[[6 5 1 4 0 5 6 5 6 2 3 4]
 [5 4 5 5 5 3 6 5 5 4 4 6]
 [4 5 1 3 1 2 4 4 5 1 6 4]
 [7 3 7 6 6 5 6 8 7 7 1 3]
 [5 8 2 2 2 9 4 3 5 4 3 2]
 [5 2 4 6 4 1 6 4 5 4 5 6]
 [8 6 3 1 2 5 7 8 9 3 2 3]] → 3

[[5009 5459 7059 7765 3688 5030 5555 3567 6368 5833]
 [5585 5353 9144 4907 5571 4077 4664 7961 4472 7691]
 [6019 5765 5623 5400 6437 5637 6433 4448 4350 6626]
 [2790 5031 5858 3961 7378 5774 6252 5829 6643 5340]
 [5410 5355 7006 5728 3100 7364 5897 5522 5989 5301]
 [6748 6223 4562 5810 4592 3677 6999 5313 5414 7791]
 [5537 7004 5544 7924 7406 6590 5476 5873 3014 5739]
 [5511 7512 8051 4402 6098 7028 7884 4861 5191 6354]
 [4359 8389 6178 5663 5969 6610 5178 5247 6402 8193]] → 8193

[[ 106  -37  504 -861 -233 -411 -144  -65 -461   34  205]
 [  19 -423 -290 -379  -13  392  139 -161   34 -176  -73]
 [  57  521 -281 -326  399  -12   36  186 -498  224  146]
 [-282   -8 -354 -594   -3  -17  466 -635  296  699 -268]
 [-778 -187  154  374 -770 -131  131  118 -304  104  -27]
 [-652 -638 -312   60  611 -293  185  416 -542  -91  146]
 [ -99 -552  -25  -49 -205  483 -594  330 -529  745 -376]
 [-527  698 -598  171   46 -329 -218 -632 -682  226 -171]
 [ 550 -418 -353  359  220 -170 -906 -204  349  346  244]
 [-259  535  425 -226 -235  600 -433  -15  229  133  339]
 [-492 -295 -302 -156  304  551 -207 -335  109 -355  528]
 [ 239  136 -865 -312 -657    6  115  642  -63 -272   79]] → 79

[[171 148 101 196 146 202 124 127 101  87  87]
 [166 104 146 163 140 147 199 141 146 171 138]
 [119 122  62 165  93 100 108 113 168  86 175]
 [174 115 127 153  72 188 183 130 138 113 133]
 [152 158 160  73 114 189 182  57 179 134 183]
 [124  80 185 148 135 137 109 164 134 114  89]
 [168 121 175 148 124 172 154 112  91 145 177]] → 177

[[543 384 520 409 558 458 396 452 325 568 423 792 335 474 418 428]
 [311 497 562 454 202 597 321 521 560 438 466 271 493 626 530 436]
 [456 473 584 364 141 467 523 386 516 472 414 452 414 555 376 332]
 [462 454 587 458  56 402 566 434 386 262 343 359 556 378 426 560]
 [462 488 408 416 749 454 428 514 347 453 460 634 444 316 426 461]
 [510 575 505 382 482 568 418 396 387 489 447 563 452 251 472 473]
 [365 499 455 447 377 365 498 505 554 500 572 298 443 493 425 297]
 [384 544 496 540 564 461 548 481 412 542 501 438 476 471 450 401]
 [460 407 501 351 461 496 286 433 329 408 492 515 371 281 571 378]] → 378

[[558 315 555 693 440 604 475 531 534 539 486 401 577]
 [398 443 409 435 514 359 570 675 355 892 605 519 888]
 [507 534 508 602 624 826 722 603 662 491 623 528 459]
 [498 699 339 601 689 533 611 318 593 386 429 864 507]
 [662 574 929 443 424 437 278 585 621 665 584 267 455]
 [488 829 491 490 223 509 960 461 740 763 395 615 719]
 [499 583 323 523 482 419 676 315 512 531 428 713 656]
 [728 575 357 855 312 514 414 588 583 418 401 464 641]
 [535 611 570 595 430 478 676 595 684 604 473 435 564]
 [522 749 632 636 681 819 627 519 796 521 529 483 576]] → 576
---
[ 9 68 36 92 60 34 40] -> 34
[8 8 1 8 7] -> 8
[  3   7   7 -29  33  -5  27] -> -5
[9253 4933 1488 9394 1705 5418] -> 1705
[-699 -234  587  333  767  912] -> 767
[7 3 8 1] -> 8
---
[[ -2  15  15  -3 -22  17]
 [-19  38  25 -29  -1  11]] -> 38, -29

[ 34 -14  -6  -4] -> 34, -14

[ 33   4   1 -15 -12] -> 33, -15

[-33  28  -8  -1] -> 28, -33

[-18 -33   4 -20  31 -19] -> 31, -33

[[  1  33 -13  -2  17  -1   2]
 [ -5  -9  -6 -10   6  -2   0]] -> 33, -13

[-20 -38 -17   7] -> 7, -38

[ 0 40 -7  8  9 11 24] -> 40, -7

[ 22   6 -27  -4  -7  35  -6] -> 35, -27

[29 29 -2 36 18] -> 36, -2
---
array([[ 59,  86, 214, 136, 223, 216, 191],
       [113, 211, 125, 117, 203, 114,  79]]) Answer: 113

array([[67, 68, 68, 68, 69, 67, 68],
       [79, 45, 62, 22, 20, 43, 45],
       [67, 66, 66, 68, 65, 70, 66]]) Answer: 67

array([[ 598, -362,  150, -202,  800,  507, -194],
       [ 301,   74,  -73,  145, -601,  484, -151]]) Answer: 301

array([[108, 111, 100, 105],
       [ 49, 215,  50,  68]]) Answer: 49

array([212, 135,  94,  69,  49, 129, 236]) Answer: 212

array([156, 112, 204, 109,  28, 222]) Answer: 156

array([131, 208, 154,  22,  67, 121]) Answer: 131

array([-21, -16, -24, -21, -44,  44,  -6]) Answer: -21

array([[1, 1, 9, 4],
       [5, 3, 3, 5],
       [2, 1, 1, 2]]) Answer: 2

array([9, 7, 1, 2, 3, 3, 5]) Answer: 9
---
[[ -5 -14  33  17  -7  -2]
 [ -2  -4   0 -22  -7 -20]
 [  5  16 -28 -11   7   8]] gives -20

[[ 37 -24  24  -4   8  11 -15]
 [-14   9  -6   1  -3  -4   4]
 [  1  -1   3  -4   5  -1   5]] gives 4

[[  5  -3  -4  38  -2]
 [  3  -2  20   5  24]
 [  7 -10  11  26   8]] gives 24

[[-20  -3 -19  36  14]
 [-10  -6  -3  -1   3]
 [ -9 -21 -20  32 -22]] gives 3

[[ 25  32  32  34  32  40  17]
 [-29 -14  -4  -6 -15 -19 -14]
 [  3 -26   1 -25   6 -20   1]] gives -14

[[  1  32  28   8]
 [-11 -15  -9 -31]
 [-27  10   7  29]] gives -31

[[ -8  35 -12 -18 -11]
 [ -7  16 -18   7   8]
 [ -2   1 -15  10  11]] gives 8

[[-30  11 -12  20   2  -1  -9]
 [-29  10 -10  20   1   0 -10]
 [-30  11 -12  20   2  -1  -9]] gives -10

[[ 13  -9  25   3 -21  31]
 [  7   9  17 -14  16  -7]
 [  5  -3   0  -3   3   2]] gives -7

[[-12  -9  29  12   5]
 [-18  -7  40  29  16]
 [-15 -12  26  14  11]] gives 16
---
[[ 37   1  16   1 -10 -37]
 [-10 -42 -39 -18  -8 -40]
 [ -1  -9  10   4  28  28]] -> -42

[[  9  -7  -9  25  -4]
 [-33  19  28  21 -16]
 [ 14  -6  42  24  -4]] -> 19

[[ -7 -32   2  10]
 [ -3   3   1  -4]
 [ -1  37  -1   0]] -> 3

[[  4  24  30 -27  10]
 [ -7   0  -8  -5   3]
 [-15  31  33  -3  23]] -> 0

[[ 28  15  42  -7   1]
 [-10  -8 -28  16 -14]
 [  0   2  -1   8   9]] -> -8

[[  7   6 -23 -16]
 [-40 -27   4  10]
 [-17  29 -20 -10]] -> -27

[[  4   4 -17   0  32]
 [ 15  12  -3  -9 -13]
 [-14  -7 -11   0 -29]] -> 12

[[ 13   9  -9 -34  -7   3]
 [ 19   3 -22 -12 -14  20]
 [  8  22   0 -35   1  -1]] -> 3
